Here is a tiny trained network, its code and every weight. The questions are about switching its units off for an input and a class, where a switched-off unit gives its printed mean instead of its output.

import numpy as np


def w(rows, s, z=0):
    codes = np.array(rows[::2]) - 128.0
    scale = np.full(codes.shape[1], s)
    scale[-1] = z or s
    return codes * scale


def f(y):
    return np.maximum(y, 0)


def log_softmax(a):
    a = a - a.max(-1, keepdims=True)
    return a - np.log(np.exp(a).sum(-1, keepdims=True))


def net(x, mask):
    res = np.array(x, float).reshape(1, 2) / 4 @ E
    y = f(res @ A[0][:, :-1].T + A[0][:, -1])
    res = res + np.where(mask, y, B[0][:, -1]) @ B[0][:, :-1]
    return log_softmax(res[-1] @ U[:, :-1].T + U[:, -1])


A, B = {}, {}
E = w([
[56,88,106,89,23,143,193,210],'x0',
[178,208,216,9,63,100,74,135],'x1',
],0.013)
A[0] = w([
[88,124,162,123,56,96,160,190,72],'n1',
[149,152,211,76,146,81,133,166,81],'n2',
[200,160,160,123,72,67,59,166,186],'n3',
[143,109,63,90,92,86,160,233,74],'n4',
[254,74,183,164,129,113,39,63,108],'n5',
[168,58,156,163,85,88,100,129,119],'n6',
[233,150,194,54,63,99,109,100,78],'n7',
[72,133,194,152,136,146,129,172,217],'n8',
[193,178,137,136,200,149,97,21,115],'n9',
[38,91,68,174,213,170,113,145,145],'n10',
[92,168,153,112,115,193,79,121,255],'n11',
],0.0096,0.0093)
B[0] = w([
[42,142,104,73,156,171,119,99,194],'n1',
[101,125,185,107,222,77,153,126,194],'n2',
[169,83,152,115,151,113,172,142,242],'n3',
[48,204,116,78,157,207,99,90,190],'n4',
[70,141,91,125,121,191,85,209,223],'n5',
[119,99,94,83,133,107,112,86,128],'n6',
[107,103,186,176,203,121,200,108,247],'n7',
[167,75,74,130,56,160,77,160,190],'n8',
[69,112,124,51,86,235,128,174,241],'n9',
[164,106,148,150,213,87,145,139,248],'n10',
[228,2,133,161,111,148,92,147,218],'n11',
],0.0096,0.014)
U = w([
[32,186,106,114,95,214,133,141,86],'0',
[124,137,147,199,197,81,246,106,60],'1',
[236,63,93,172,38,127,68,131,255],'2',
[143,239,113,161,70,98,114,48,71],'3',
],0.011,0.007)

Each question gives the input, the list of numbers given to net, and the class t.
The units are the neurons (one row each of A and B). Each row of codes is followed by its name. A weight is (code - 128) times the scale printed after its matrix; where a second scale follows, it is the last column's (A, B and U).
mask holds one flag per neuron, in row order. A switched-off neuron (its flag False) gives its mean, the last column of its row in B, instead of its output. The means were averaged over made-up inputs and are rounded, as every weight is.
A unit's drop is (log p(t) with every unit on - log p(t) with that unit switched off) / (log p(t) with every unit on - log p(t) with every unit switched off).
The circuit of an input: a set's keep is (log p(t) with only the set's units on - log p(t) with every unit switched off) / (log p(t) with every unit on - log p(t) with every unit switched off). Starting from all 11 units, units are removed one at a time, each time the one whose removal leaves the highest keep (on an exact tie, the one counted first), for as long as the keep stays at least 0.8.
circuit, biggest first: the units of the circuit, biggest drop first
most important unit: the unit with the biggest drop
k most important neurons: the k neurons with the biggest drops, biggest first
drop when u is switched off: that unit's drop, to one decimal
input [-5,-2], class 0: most important unit => n9
input [-8,-8], class 0: 2 most important neurons => [n9; n5]
input [-3,2], class 2: circuit, biggest first => [n4; n1]
input [4,5], class 1: 2 most important neurons => [n9; n7]
input [6,7], class 1: 2 most important neurons => [n7; n9]
input [-4,-4], class 0: 4 most important neurons => [n7; n9; n11; n3]
input [1,-2], class 2: 2 most important neurons => [n7; n2]
input [-3,4], class 1: 2 most important neurons => [n7; n2]
input [0,4], class 1: 3 most important neurons => [n7; n2; n9]
input [1,3], class 2: 2 most important neurons => [n10; n11]
input [-5,7], class 1: 2 most important neurons => [n7; n3]
input [-7,6], class 0: 3 most important neurons => [n9; n5; n10]
input [-2,-1], class 2: 3 most important neurons => [n4; n7; n1]
input [-6,3], class 0: circuit, biggest first => [n9]
input [-5,-1], class 0: drop when n9 is switched off => 0.3
input [-8,0], class 0: drop when n5 is switched off => 0.0
input [-6,-5], class 0: drop when n7 is switched off => 0.1
input [-6,-2], class 0: drop when n9 is switched off => 0.1
